[ 2.37  1.22 -3.62  4.42  3.88  1.50  0.95] --> 4.42
[ 0.13 -4.59  3.42 -0.21 -0.65 -3.64 -1.15] --> -0.21
[ 3.26  4.00  4.27 -1.22  0.92 -1.76 -2.68] --> -1.22
[-0.46 -1.42 -4.90  0.68  2.53  0.49  0.64] --> 0.68
[ 1.97  3.46 -2.43  3.17  0.81 -4.27 -0.02] --> 3.17
[-0.89  1.67  1.76 -4.62  5.07 -3.14 -3.85] --> -4.62
[-4.29 -2.95  1.04 -4.21 -1.54 -2.59 -1.95] --> -4.21
[ 0.32 -1.68  0.17  0.23 -0.50  0.19 -4.47] --> 0.23
---
[[ 1.24  0.51 -2.28 -0.47  0.93  2.61]
 [-0.10 -1.13  1.97  0.38 -0.43  2.85]
 [ 2.24 -1.33 -0.24  0.51 -2.50  3.42]
 [ 1.06 -0.18  1.10 -1.64 -0.72  0.59]
 [ 2.49  0.15 -3.69  0.24 -0.98  1.91]
 [ 0.24 -3.51 -0.67  0.90 -0.33  4.71]
 [ 0.82 -1.20  1.13  2.13 -2.51  2.71]
 [ 1.95  0.00 -0.54 -2.11  0.51  3.91]] -> 2.71

[[ 0.85 -0.19 -0.24  0.95 -0.25  0.35  0.88 -0.24 -0.22  0.79  0.93 -0.24
  -0.23  0.86 -0.22]
 [-0.89 -4.25 -4.17 -0.86 -4.16  2.70 -0.91 -4.18 -4.31  1.82  1.63 -4.18
  -4.28 -0.89 -4.23]
 [-5.07  0.11  0.04 -5.10  0.00  3.40 -5.14  0.08 -0.28  3.14  3.06  0.02
  -0.23 -5.10  0.02]
 [ 4.86 -2.61 -2.59  5.07 -2.58 -0.62  4.96 -2.63 -2.38 -0.12  0.07 -2.58
  -2.42  4.91 -2.58]
 [ 0.80 -3.86 -3.92  1.06 -3.95  3.32  0.85 -3.92 -4.01  3.65  3.81 -3.93
  -4.00  0.83 -3.93]
 [ 0.67 -0.29 -0.30  0.72 -0.30  0.01  0.69 -0.30 -0.27  0.16  0.21 -0.30
  -0.28  0.68 -0.29]
 [-3.07 -0.27 -0.26 -3.16 -0.26  1.54 -3.12 -0.24 -0.43  0.97  0.80 -0.26
  -0.40 -3.09 -0.28]] -> -0.29

[[ 1.40  1.73  0.50  3.16 -0.20 -0.37]
 [ 1.43  1.37 -1.07 -3.78  1.51  1.25]
 [-3.77 -1.82  1.30 -2.40  1.07 -3.43]
 [-1.13 -3.00 -0.22 -0.67 -1.57 -1.52]
 [ 2.21  2.91  1.00 -0.97 -0.81 -1.26]
 [ 1.66 -4.06 -3.68 -1.10  0.35 -0.27]
 [-0.85 -1.52 -0.22  0.21  1.63  2.66]
 [-2.24 -0.30 -1.28 -0.01 -4.31 -2.43]
 [ 2.10  3.65  2.50  0.98 -0.29 -0.04]] -> -2.43

[[ 1.39 -0.79  3.15 -0.27  0.52 -2.13 -1.18  0.97 -2.10  0.02 -3.41  3.20
  -5.25  0.23]
 [-1.19 -0.71  1.11 -0.42 -1.25 -0.02 -1.44 -1.27 -0.09  0.02  0.69 -0.18
  -0.74  0.51]
 [-0.26  0.23  0.15 -0.54  0.29 -0.03 -0.16 -0.17 -0.04  0.21  0.66 -0.04
   0.05 -0.21]
 [-3.53  2.33  0.68 -0.88  0.41 -1.53  2.51  0.60 -0.56  1.46 -1.42  3.31
   2.26  0.36]
 [ 0.71  0.02  1.84 -0.36  0.16 -1.22 -0.56  0.58 -2.26 -0.54 -2.90  2.00
  -5.22  0.06]
 [-0.88  0.17  0.85 -2.63 -1.79 -0.66  2.51 -1.88  0.84 -1.33 -4.09  2.61
  -3.08 -1.29]
 [ 0.59 -0.54  1.44 -0.39 -0.05 -0.18  0.37 -0.76  0.62  0.44  0.20  0.76
   0.61 -1.04]
 [-3.78  2.34  0.19 -0.97  0.57 -1.60  2.56  1.01 -1.06  1.01 -1.13  3.31
   1.66  0.52]
 [ 1.37 -0.91  3.23 -2.01 -1.14 -1.16  1.52 -2.17  0.96  1.55 -0.13  2.11
   2.26 -1.81]] -> 0.52

[[ 0.85  3.99  2.26  2.34 -4.05 -0.84  2.44 -2.12 -1.60 -0.90 -4.02]
 [ 1.29  0.98  3.32  3.38 -1.10 -1.25  3.41  1.10 -0.43 -1.23 -1.03]
 [ 2.12  1.66  3.86  4.00 -1.72 -2.08  4.13  0.26 -1.41 -2.07 -1.73]
 [-1.14 -3.42 -3.00 -3.08  3.52  1.12 -3.15  1.20  1.38  1.15  3.46]
 [-4.65  0.33 -1.83 -2.21 -0.71  4.64 -2.72  2.23  4.28  4.63 -0.18]
 [ 2.48  3.33  3.86  4.04 -3.34 -2.45  4.25 -1.53 -2.48 -2.48 -3.41]
 [-0.55 -0.75  1.67  1.58  0.55  0.58  1.42  2.73  1.62  0.62  0.76]
 [-4.31  0.03 -1.37 -1.74 -0.42  4.31 -2.23  2.60  4.21  4.30  0.10]
 [-4.39  0.90 -1.56 -1.93 -1.28  4.38 -2.41  1.73  3.87  4.36 -0.76]
 [ 0.23 -3.89 -1.34 -1.34  4.00 -0.23 -1.34  1.92  0.75 -0.17  3.89]] -> -0.76
